Here is a tiny trained network, its code and every weight. The questions are about switching its units off for an input and a class, where a switched-off unit gives its printed mean instead of its output.

import numpy as np


def w(rows, s, z=0):
    codes = np.array(rows[::2]) - 128.0
    scale = np.full(codes.shape[1], s)
    scale[-1] = z or s
    return codes * scale


def f(y):
    return y / 2 * (1 + np.tanh(0.7978845608 * (y + 0.044715 * y**3)))


def log_softmax(a):
    a = a - a.max(-1, keepdims=True)
    return a - np.log(np.exp(a).sum(-1, keepdims=True))


def net(x, mask):
    res = np.array(x, float).reshape(1, 6) / 4 @ E
    y = f(res @ A[0][:, :-1].T + A[0][:, -1])
    res = res + np.where(mask, y, B[0][:, -1]) @ B[0][:, :-1]
    return log_softmax(res[-1] @ U[:, :-1].T + U[:, -1])


A, B = {}, {}
E = w([
[116,108,71,123,71,197,105,167,157,146,163],'x0',
[126,123,128,153,53,92,135,150,159,100,35],'x1',
[147,49,134,57,133,110,122,160,98,81,197],'x2',
[178,197,87,140,85,101,184,139,49,143,199],'x3',
[61,68,109,131,172,86,155,145,189,142,163],'x4',
[249,166,97,116,34,137,2,155,128,126,137],'x5',
],0.012)
A[0] = w([
[171,42,3,113,70,177,106,115,106,115,144,113],'n0',
[152,20,87,175,182,114,154,178,96,6,247,135],'n1',
[92,75,239,158,99,80,140,121,130,80,94,190],'n2',
[144,129,60,2,83,113,128,206,106,229,197,154],'n3',
[152,76,65,141,78,157,11,250,231,34,106,83],'n4',
[171,94,186,82,138,134,91,133,153,48,118,254],'n5',
],0.0065,0.0045)
B[0] = w([
[48,145,230,172,79,170,137,227,184,69,145,207],'n0',
[219,4,37,220,254,110,2,116,126,76,82,241],'n1',
[145,104,170,37,231,127,99,163,99,150,187,214],'n2',
[76,127,77,40,158,151,74,215,30,78,127,231],'n3',
[73,117,147,166,161,81,153,171,210,231,118,255],'n4',
[54,140,91,75,146,195,73,178,117,151,15,217],'n5',
],0.0083,0.01)
U = w([
[124,84,111,152,179,120,148,126,140,106,138,36],'0',
[248,236,125,112,30,130,167,34,55,158,125,139],'1',
[156,170,75,162,9,129,137,170,104,89,210,73],'2',
[124,113,117,45,185,185,91,150,54,2,69,236],'3',
[199,104,88,192,165,108,49,129,130,146,82,186],'4',
[23,149,176,108,199,119,224,136,173,226,133,168],'5',
[153,147,120,157,99,125,148,150,128,104,96,60],'6',
[96,117,169,115,106,223,101,136,164,119,131,2],'7',
],0.0078,0.0051)

Each question gives the input, the list of numbers given to net, and the class t.
The units are the neurons (one row each of A and B). Each row of codes is followed by its name. A weight is (code - 128) times the scale printed after its matrix; where a second scale follows, it is the last column's (A, B and U).
mask holds one flag per neuron, in row order. A switched-off neuron (its flag False) gives its mean, the last column of its row in B, instead of its output. The means were averaged over made-up inputs and are rounded, as every weight is.
A unit's drop is (log p(t) with every unit on - log p(t) with that unit switched off) / (log p(t) with every unit on - log p(t) with every unit switched off).
The circuit of an input: a set's keep is (log p(t) with only the set's units on - log p(t) with every unit switched off) / (log p(t) with every unit on - log p(t) with every unit switched off). Starting from all 6 units, units are removed one at a time, each time the one whose removal leaves the highest keep (on an exact tie, the one counted first), for as long as the keep stays at least 0.8.
units of the circuit, in order: the units of the circuit, biggest drop first
most important unit: the unit with the biggest drop
top k neurons: the k neurons with the biggest drops, biggest first
drop of u: that unit's drop, to one decimal
input [-2,8,3,-7,3,-1], class 5: units of the circuit, in order -> n4
input [8,-5,-3,8,-7,-5], class 2: units of the circuit, in order -> n5; n2
input [5,3,8,-5,4,0], class 4: top 2 neurons -> n1; n4
input [4,-7,-1,-4,-1,3], class 7: units of the circuit, in order -> n1; n0
input [-6,-7,2,-1,2,0], class 4: top 4 neurons -> n3; n1; n0; n2
input [-5,3,-4,-5,7,7], class 5: units of the circuit, in order -> n1; n4
input [-1,4,2,3,-1,2], class 2: units of the circuit, in order -> n1; n2
input [1,-4,1,-3,-3,4], class 7: units of the circuit, in order -> n1; n4
input [0,8,0,-2,-1,5], class 5: units of the circuit, in order -> n4; n1
input [2,-5,-6,2,6,6], class 2: top 3 neurons -> n1; n5; n2
input [-1,7,5,2,-5,7], class 7: units of the circuit, in order -> n4; n0; n1
input [-7,6,4,2,7,-3], class 3: top 2 neurons -> n4; n2
input [1,4,-5,-1,6,4], class 5: top 2 neurons -> n1; n4
input [3,1,-1,0,-3,0], class 7: units of the circuit, in order -> n1
input [-4,-5,4,-6,0,-6], class 3: top 2 neurons -> n4; n1
input [4,7,-8,3,-1,-1], class 2: units of the circuit, in order -> n1; n4
input [8,1,5,-4,-1,-3], class 7: top 2 neurons -> n4; n0
input [4,2,-5,-3,-6,6], class 7: top 2 neurons -> n1; n0
input [-2,8,5,-8,-2,-4], class 5: top 3 neurons -> n1; n3; n4
input [0,5,-8,2,-8,7], class 1: most important unit -> n1
input [-2,8,5,6,-3,7], class 2: top 3 neurons -> n1; n4; n2
input [-3,0,-2,5,4,7], class 2: drop of n2 -> 0.1
input [4,-6,8,6,3,-6], class 3: drop of n3 -> 1.2
input [-2,-4,-3,-1,-8,-3], class 1: drop of n3 -> 0.2
